Below is a small trained network, with its code and all its weights. Each question gives an input and a class and asks what happens when units are switched off, that is, made to give their printed mean instead of their output.

import numpy as np


def w(rows, s, z=0):
    codes = np.array(rows[::2]) - 128.0
    scale = np.full(codes.shape[1], s)
    scale[-1] = z or s
    return codes * scale


def norm(h):
    return h / np.sqrt((h * h).mean(-1, keepdims=True) + 1e-5)


def f(y):
    return y / 2 * (1 + np.tanh(0.7978845608 * (y + 0.044715 * y**3)))


def log_softmax(a):
    a = a - a.max(-1, keepdims=True)
    return a - np.log(np.exp(a).sum(-1, keepdims=True))


def net(x, mask):
    res = np.array(x, float).reshape(1, 7) / 4 @ E
    u = 0
    for l in range(2):
        y = f(norm(res) @ A[l][:, :-1].T + A[l][:, -1])
        res = res + np.where(mask[u : u + 3], y, B[l][:, -1]) @ B[l][:, :-1]
        u += 3
    return log_softmax(norm(res)[-1] @ U[:, :-1].T + U[:, -1])


A, B = {}, {}
E = w([
[127,130,132],'x0',
[147,147,207],'x1',
[171,1,120],'x2',
[116,112,39],'x3',
[129,130,127],'x4',
[127,126,132],'x5',
[126,124,126],'x6',
],0.00066)
A[0] = w([
[222,198,146,208],'0.n0',
[89,209,165,250],'0.n1',
[184,5,72,19],'0.n2',
],0.0029,0.0011)
B[0] = w([
[56,69,133,184],'0.n0',
[107,4,93,246],'0.n1',
[48,138,190,149],'0.n2',
],0.0029,0.0013)
A[1] = w([
[254,120,183,253],'1.n0',
[140,96,221,224],'1.n1',
[104,72,142,29],'1.n2',
],0.0049,0.00035)
B[1] = w([
[64,107,4,109],'1.n0',
[176,189,103,253],'1.n1',
[102,180,207,232],'1.n2',
],0.0032,0.0015)
U = w([
[58,30,168,98],'0',
[188,223,194,252],'1',
[166,114,1,42],'2',
],0.0071,0.00014)

Each question gives the input, the list of numbers given to net, and the class t.
The units are the neurons (one row each of A and B). Each row of codes is followed by its name. A weight is (code - 128) times the scale printed after its matrix; where a second scale follows, it is the last column's (A, B and U).
mask holds one flag per neuron, layer by layer. A switched-off neuron (its flag False) gives its mean, the last column of its row in B, instead of its output. The means were averaged over made-up inputs and are rounded, as every weight is.
A unit's drop is (log p(t) with every unit on - log p(t) with that unit switched off) / (log p(t) with every unit on - log p(t) with every unit switched off).
The circuit of an input: a set's keep is (log p(t) with only the set's units on - log p(t) with every unit switched off) / (log p(t) with every unit on - log p(t) with every unit switched off). Starting from all 6 units, units are removed one at a time, each time the one whose removal leaves the highest keep (on an exact tie, the one counted first), for as long as the keep stays at least 0.8.
circuit, biggest first: the units of the circuit, biggest drop first
unit that matters most: the unit with the biggest drop
top k neurons: the k neurons with the biggest drops, biggest first
k most important neurons of layer l: the k neurons of layer l with the biggest drops, biggest first
input [0,-3,2,6,-4,-8,-7], class 0: top 2 neurons	[1.n1 0.n2]
input [-2,-7,3,-2,-1,-7,8], class 1: circuit, biggest first	[0.n1 0.n0]
input [3,2,1,-4,4,7,-6], class 2: circuit, biggest first	[0.n2 1.n0]
input [-2,6,-2,5,-4,-8,-3], class 0: unit that matters most	0.n1
input [6,-2,-7,0,-8,-8,8], class 0: circuit, biggest first	[1.n1 0.n1]
input [-4,6,4,-4,2,2,2], class 2: top 2 neurons	[1.n0 1.n1]
input [-8,5,2,-2,2,-6,2], class 2: top 4 neurons	[1.n0 0.n2 0.n1 1.n1]
input [-8,6,1,-1,4,-1,-1], class 2: top 2 neurons	[0.n2 1.n0]
input [-1,0,-2,-4,-6,-1,-5], class 0: top 2 neurons	[0.n1 0.n2]
input [-3,-5,-8,-8,-6,-5,-7], class 0: circuit, biggest first	[0.n1 1.n1]
input [-5,8,8,5,7,-3,6], class 1: 2 most important neurons of layer 1	[1.n1 1.n2]
input [1,7,8,0,-7,-1,-8], class 2: circuit, biggest first	[1.n0 0.n1]
input [1,1,1,-7,6,-7,6], class 2: top 3 neurons	[0.n2 1.n0 1.n1]
input [-1,8,6,6,4,3,-1], class 1: 2 most important neurons of layer 0	[0.n2 0.n1]
input [2,-1,-5,0,1,-1,1], class 0: unit that matters most	1.n1
input [-8,-2,-5,-6,-8,-7,8], class 0: 2 most important neurons of layer 0	[0.n1 0.n0]
input [1,2,2,2,-6,4,2], class 1: 2 most important neurons of layer 0	[0.n2 0.n1]
input [1,-7,7,-5,-7,0,0], class 1: circuit, biggest first	[0.n2 0.n1 1.n1 0.n0]
input [-3,-2,-5,-7,0,-8,1], class 0: top 2 neurons	[0.n1 0.n0]
input [-3,8,6,-4,3,3,1], class 2: top 3 neurons	[1.n0 1.n1 0.n1]
input [0,-6,1,-2,-1,0,-2], class 1: top 3 neurons	[0.n2 1.n0 0.n1]
input [-5,2,-7,3,0,0,-1], class 0: 2 most important neurons of layer 1	[1.n1 1.n0]
